Below are the code and all the weights of a small trained network. Each question names an input and a class and asks about switching units off, where a switched-off unit gives its printed mean instead of its output.

import numpy as np


def w(rows, s, z=0):
    codes = np.array(rows[::2]) - 128.0
    scale = np.full(codes.shape[1], s)
    scale[-1] = z or s
    return codes * scale


def f(y):
    return np.maximum(y, 0)


def log_softmax(a):
    a = a - a.max(-1, keepdims=True)
    return a - np.log(np.exp(a).sum(-1, keepdims=True))


def net(x, mask):
    res = np.array(x, float).reshape(1, 3) / 4 @ E
    y = f(res @ A[0][:, :-1].T + A[0][:, -1])
    res = res + np.where(mask, y, B[0][:, -1]) @ B[0][:, :-1]
    return log_softmax(res[-1] @ U[:, :-1].T + U[:, -1])


A, B = {}, {}
E = w([
[142,196,211,122,90,227,158,130,253],'x0',
[177,248,106,103,214,21,170,124,179],'x1',
[217,200,119,183,2,109,26,131,80],'x2',
],0.0089)
A[0] = w([
[198,231,106,113,197,60,194,143,149,84],'neuron 1',
[183,178,120,73,166,61,136,105,183,128],'neuron 2',
[121,34,189,170,77,208,149,119,102,84],'neuron 3',
[36,71,140,32,232,147,170,148,127,118],'neuron 4',
[95,41,130,85,50,187,91,162,141,167],'neuron 5',
[159,233,136,93,160,13,187,133,172,113],'neuron 6',
[95,50,114,84,177,120,219,162,185,111],'neuron 7',
[102,5,173,121,106,245,64,170,88,107],'neuron 8',
[186,206,58,102,197,139,158,124,115,89],'neuron 9',
[92,94,155,109,132,106,180,144,148,89],'neuron 10',
[135,205,140,76,169,62,114,123,140,79],'neuron 11',
[219,176,69,173,55,144,36,144,109,134],'neuron 12',
[105,34,163,115,200,137,218,131,137,127],'neuron 13',
[119,192,213,96,138,198,113,182,231,105],'neuron 14',
[86,53,72,101,153,2,126,130,25,105],'neuron 15',
[122,173,190,63,89,196,146,75,219,117],'neuron 16',
[94,170,245,127,103,141,152,156,182,108],'neuron 17',
[103,61,61,136,172,64,93,100,48,93],'neuron 18',
[21,15,158,149,57,236,97,121,65,84],'neuron 19',
[72,92,103,107,144,120,193,149,164,219],'neuron 20',
[241,182,142,225,44,73,11,134,116,86],'neuron 21',
[69,92,159,132,161,109,171,172,170,120],'neuron 22',
[128,177,198,133,99,205,177,60,192,114],'neuron 23',
[145,165,124,113,174,41,156,123,182,129],'neuron 24',
[56,99,122,52,218,180,164,77,204,94],'neuron 25',
[112,65,53,150,162,61,112,125,65,108],'neuron 26',
[111,30,170,99,188,112,186,118,165,71],'neuron 27',
[157,137,233,183,130,180,149,119,202,92],'neuron 28',
[26,49,155,75,239,112,194,72,160,85],'neuron 29',
[145,173,227,126,119,187,115,168,174,106],'neuron 30',
[108,147,89,132,119,138,144,59,141,253],'neuron 31',
[157,79,60,174,172,92,71,122,92,127],'neuron 32',
],0.0074,0.014)
B[0] = w([
[117,83,68,159,178,184,91,70,122,199],'neuron 1',
[88,90,93,123,170,134,98,109,129,195],'neuron 2',
[116,78,67,143,171,131,100,92,118,172],'neuron 3',
[146,155,159,164,68,171,119,102,158,221],'neuron 4',
[105,129,104,121,165,110,107,139,145,205],'neuron 5',
[112,75,76,153,178,166,75,110,148,216],'neuron 6',
[129,149,130,136,72,132,124,89,153,200],'neuron 7',
[104,100,76,140,184,144,95,103,135,203],'neuron 8',
[126,96,95,132,151,148,114,91,129,164],'neuron 9',
[147,147,125,131,117,140,109,95,121,147],'neuron 10',
[132,79,82,145,152,165,104,86,126,163],'neuron 11',
[112,171,164,146,79,111,127,116,169,209],'neuron 12',
[124,165,125,164,91,104,129,101,141,206],'neuron 13',
[178,143,95,93,133,98,152,149,69,193],'neuron 14',
[181,140,89,77,121,116,179,174,68,217],'neuron 15',
[165,142,113,72,137,134,163,158,75,192],'neuron 16',
[169,123,96,128,133,117,154,161,82,172],'neuron 17',
[204,150,98,80,134,184,181,160,69,192],'neuron 18',
[115,68,76,133,196,145,69,71,140,208],'neuron 19',
[93,169,158,141,112,47,115,181,159,240],'neuron 20',
[108,183,170,169,39,140,119,49,160,209],'neuron 21',
[124,146,131,119,99,113,114,111,128,174],'neuron 22',
[187,149,106,98,148,125,163,158,73,186],'neuron 23',
[109,97,98,146,151,128,106,127,138,196],'neuron 24',
[133,147,134,136,88,139,112,104,129,205],'neuron 25',
[180,143,84,73,138,138,195,165,67,192],'neuron 26',
[147,126,131,154,89,153,136,56,134,170],'neuron 27',
[187,123,103,94,133,123,174,127,73,168],'neuron 28',
[144,142,149,137,73,140,113,70,131,218],'neuron 29',
[185,129,98,105,120,117,173,146,76,170],'neuron 30',
[65,154,172,97,148,88,117,254,164,254],'neuron 31',
[144,141,95,107,120,109,168,158,109,185],'neuron 32',
],0.011,0.014)
U = w([
[187,134,99,90,133,120,188,172,92,114],'0',
[105,96,90,142,201,128,81,108,136,109],'1',
[132,152,136,152,32,121,123,99,144,99],'2',
[54,148,158,118,150,85,127,254,162,245],'3',
[131,97,153,149,128,138,165,127,132,106],'4',
[114,101,167,149,137,133,175,122,119,104],'5',
[114,102,168,124,147,126,170,116,120,103],'6',
],0.017,0.011)

Each question gives the input, the list of numbers given to net, and the class t.
The units are the neurons (one row each of A and B). Each row of codes is followed by its name. A weight is (code - 128) times the scale printed after its matrix; where a second scale follows, it is the last column's (A, B and U).
mask holds one flag per neuron, in row order. A switched-off neuron (its flag False) gives its mean, the last column of its row in B, instead of its output. The means were averaged over made-up inputs and are rounded, as every weight is.
A unit's drop is (log p(t) with every unit on - log p(t) with that unit switched off) / (log p(t) with every unit on - log p(t) with every unit switched off).
The circuit of an input: a set's keep is (log p(t) with only the set's units on - log p(t) with every unit switched off) / (log p(t) with every unit on - log p(t) with every unit switched off). Starting from the 12 units with the biggest drops (on a tie, the unit counted first), units are removed one at a time, each time the one whose removal leaves the highest keep (on an exact tie, the one counted first), for as long as the keep stays at least 0.8.
units of the circuit, in order: the units of the circuit, biggest drop first
most important unit: the unit with the biggest drop
k most important neurons: the k neurons with the biggest drops, biggest first
drop when u is switched off: that unit's drop, to one decimal
input [-2,2,5], class 2: units of the circuit, in order	neuron 21
input [-7,-6,-1], class 0: 2 most important neurons	neuron 15; neuron 18
input [-6,-6,6], class 0: 3 most important neurons	neuron 18; neuron 26; neuron 15
input [7,8,-6], class 1: 3 most important neurons	neuron 6; neuron 1; neuron 2
input [-1,3,-3], class 3: 2 most important neurons	neuron 19; neuron 21
input [-7,0,-6], class 0: 2 most important neurons	neuron 15; neuron 26
input [-5,-4,-6], class 2: 3 most important neurons	neuron 4; neuron 29; neuron 13
input [7,8,8], class 1: 2 most important neurons	neuron 6; neuron 1
input [-6,-7,6], class 1: 2 most important neurons	neuron 19; neuron 8
input [3,-7,-8], class 2: 2 most important neurons	neuron 4; neuron 29
input [2,-6,6], class 1: 3 most important neurons	neuron 19; neuron 8; neuron 3
input [-1,0,3], class 3: 2 most important neurons	neuron 29; neuron 4
input [-3,5,8], class 2: drop when neuron 21 is switched off	1.7
input [0,-7,6], class 1: drop when neuron 19 is switched off	0.3
input [4,-1,4], class 0: drop when neuron 25 is switched off	0.2
input [5,-3,5], class 0: drop when neuron 5 is switched off	0.0
input [4,-6,-7], class 2: most important unit	neuron 4
